The rows lie along a hidden order. The number after each row says roughly how far along it the row is, from 0 to 15. A new part has a new order.
(in the rows, 128 means zero)
[ 89 138 114 102 133 120 170 133 144 147 123 227 116 114 141 151] => 1
[ 75 162  98 108 159 103 138 109 135 165 139 193 143 149 147 130] => 13
[ 61 181  98 115 177 102 130  99 158 172 134 201 153 153 139 134] => 7
[ 69 150 112 126 152 121 138 112 165 160 130 195 145 142 140 146] => 15
[ 73 136 117 134 161 107 120 118 167 162 125 197 151 132 149 126] => 15
[ 81 126 111 142 169 103 116 131 174 178 110 214 147 109 154 106] => 12
[ 69 153 109 103 152  99 151 114 144 158 140 188 148 138 146 140] => 13
[ 75 133 126 109 146  96 143 128 161 148 124 192 139 126 145 136] => 10
[ 77 171 106 118 161 105 135 104 156 180 133 174 145 152 142 144] => 10
[ 80 149 114 114 150 108 151 115 158 175 130 205 140 132 142 132] => 4
[ 68 134  93 115 164 114 140 111 150 160 135 196 147 122 150 115] => 7
[ 77 115 119 117 152 103 144 132 163 145 126 200 145 113 150 124] => 9
[ 82 140 125 113 150  76 146 133 146 148 133 198 147 117 154 122] => 12
[ 87 148 126 120 151 100 137 129 156 162 120 209 139 123 147 134] => 3
[ 66 181  90  94 169 106 164 106 141 154 142 121 138 135 151 129] => 3
[ 79 155 117 115 165 105 136 122 151 160 133 185 149 129 145 124] => 15
[ 66 158 117 115 152 104 140 111 162 165 129 197 143 134 138 146] => 11
[ 47 159 109 102 155  87 148 118 144 154 137 186 149 131 149 132] => 13
[ 80 120 125 140 144 119 134 136 165 159 111 206 136 120 142 148] => 15
[ 87 139 122 120 152 107 136 131 155 164 123 204 148 119 150 132] => 11
[ 70 162  99 114 167  97 141 109 152 161 141 173 154 148 153 127] => 14
[ 76 152 115 109 158 102 141 124 158 178 135 160 147 127 147 132] => 14
[ 58 164  83 109 176 103 132  91 155 164 152 156 169 167 142 127] => 12
[ 90 151 125 106 142  86 137 119 169 146 134 166 149 147 143 152] => 8
[ 82 139 116 115 168 103 142 124 150 159 129 190 148 130 145 132] => 8
[ 71 164 102 107 150  96 143 105 150 167 142 194 150 154 146 137] => 14
[ 77 154 119 115 149 105 147 122 164 153 128 201 136 126 143 144] => 13
[ 77 175  92  98 169  97 145 103 170 160 150 161 158 143 145 124] => 13
[ 70 157 100 101 146 113 155 106 147 175 138 199 127 141 143 144] => 0
[ 92 145 130 128 160  92 118 127 157 168 124 205 156 125 150 120] => 0
[ 83 135 118 116 146 113 150 127 154 152 122 210 137 123 146 137] => 3
[ 48 218  65 112 204  78 105  63 162 194 166 148 195 211 142 113] => 3
[ 71 171 112 116 166  98 126 113 155 167 126 212 152 148 139 137] => 5
[ 68 167 107  97 170  88 126 111 159 174 137 189 161 142 151 118] => 1
[ 85 154 113 112 152 105 137 118 138 155 133 183 139 128 140 132] => 14
[ 86 143 113 115 153  97 125 123 160 152 128 200 158 119 150 119] => 15
[ 79 160 103 109 168 107 141 116 151 154 135 210 143 138 146 134] => 2
[ 73 149 124 117 151  84 121 111 168 152 134 161 176 154 146 142] => 5
[ 70 167 110 122 162 106 132 111 155 171 119 231 136 141 137 141] => 8
[ 70 151 112 124 151 109 129 116 155 162 130 213 145 138 143 139] => 14
[ 84 120 140 128 146 105 133 142 164 154 111 213 140 101 153 132] => 14
[ 76 146 111 125 161 110 136 113 155 154 125 215 145 129 156 131] => 9
[ 87 154 130 114 151  98 128 125 160 160 133 203 148 134 149 137] => 4
[ 62 164 109 109 199  83 129 116 167 163 143 180 169 138 155 110] => 15
[ 87 105 106 117 127 121 148 125 156 149 134 176 120 119 152 135] => 4
[ 97 139 115 100 155 100 145 125 150 148 141 152 156 125 150 126] => 11
[ 63 158 100 112 161  99 136 108 151 165 136 213 151 146 139 129] => 4
[ 66 173 101 119 173 117 138 103 150 171 123 244 141 135 139 133] => 7
[ 95 159 105  99 146 114 161 101 146 157 140 201 124 139 138 148] => 0
[ 81 169 117 116 150 108 136 115 156 155 126 167 140 140 141 149] => 10
[ 75 138 121 134 156 110 126 125 161 160 118 211 144 121 148 128] => 13
[ 82 139 113 132 154 115 131 113 166 163 121 241 143 132 144 138] => 11
[ 76 143 107 122 158 109 130 109 161 168 132 173 159 144 145 135] => 0
[ 66 154 107 117 157 115 135 111 152 166 131 184 154 145 145 135] => 3
[ 79 154 114 105 140 106 156 117 151 155 136 189 142 137 139 146] => 13
[ 90 157 104 127 155 104 131 110 166 168 128 183 148 140 134 131] => 13
[ 61 144  97 137 173 116 125 115 160 174 118 249 140 125 145 118] => 9
[ 94 131 108 113 159 101 146 125 150 149 142 165 155 124 156 121] => 8
[ 81 149 112 122 153 106 138 119 149 169 130 148 148 130 151 132] => 15
[ 69 168 109 116 175  83 117  96 163 170 145 141 177 178 143 137] => 5
[ 76 175  97 107 167 100 138  96 152 165 138 145 159 155 142 130] => 5
[ 85 162 124 114 155  85 138 121 163 145 129 189 155 137 146 152] => 8
[ 70 139 117 121 150 104 137 121 158 158 124 188 143 130 145 140] => 10
[ 83 157 117 117 152 111 149 114 148 164 125 197 132 142 137 159] => 12
[ 97 150 110 102 169 100 145 128 154 148 134 201 145 123 153 120] => 14
[ 91 164 119 114 179  98 137 122 152 163 125 195 149 131 147 124] => 2
[ 72 129 116 138 143 109 132 119 150 150 121 179 144 135 144 142] => 0
[ 87 153 118 110 152 102 144 118 156 160 130 179 146 135 147 142] => 9
[ 64 139 124 134 152 101 116 118 168 157 123 193 157 135 149 134] => 1
[ 78 162  99 109 161 102 139 107 150 159 137 181 149 159 144 132] => 15
[ 86 134 107 104 160  99 145 125 156 151 143 164 162 124 158 110] => 10
[ 86 150 122 117 147 104 142 120 153 158 120 211 137 131 141 147] => 10
[ 91 158 125 117 152  94 133 119 167 159 128 187 152 149 133 144] => 7
[ 96 142 122 119 148 107 133 125 153 162 117 224 134 121 145 137] => 12
[ 94 141 114 121 155 109 140 122 161 163 128 204 129 125 144 132] => 10
[ 77 142 108 117 167 104 140 120 149 156 138 167 157 122 155 111] => 10
[ 70 158  98 105 156 121 156 114 147 190 138 213 134 133 221 137] => 3
[ 80 151 112 120 159 109 136 116 156 163 129 187 146 133 143 133] => 11
[ 84 143 107 116 158 114 148 119 136 159 132 202 137 130 143 131] => 5
[ 64 150 101 134 161 112 123 102 173 171 126 198 148 145 144 138] => 13
[ 72 140 104 107 163  99 138 124 149 160 146 186 163 126 158 107] => 10
[ 94 110 126 141 142 103 119 130 171 158 117 168 153 124 152 137] => 3
[ 73 157  96 116 164 110 140 110 156 164 133 206 146 131 145 126] => 6
[ 79 125 131 116 137 102 140 131 155 147 131 166 159 120 153 134] => 6
[ 72 157 113 115 161  97 136 113 150 162 128 209 148 135 141 140] => 7
[ 70 135 108 127 162 117 134 123 159 160 121 230 138 114 147 120] => 8
[ 50 164 105 101 154 112 152 111 163 161 136 186 138 136 144 137] => 1
[ 59 203 109 114 171  83 118  95 156 185 139 186 169 166 138 135] => 5
[ 82 130 126 136 158 111 130 135 158 154 113 234 144 115 149 126] => 12
[ 75 136 110 116 147 119 151 131 148 154 126 227 132 116 147 134] => 4
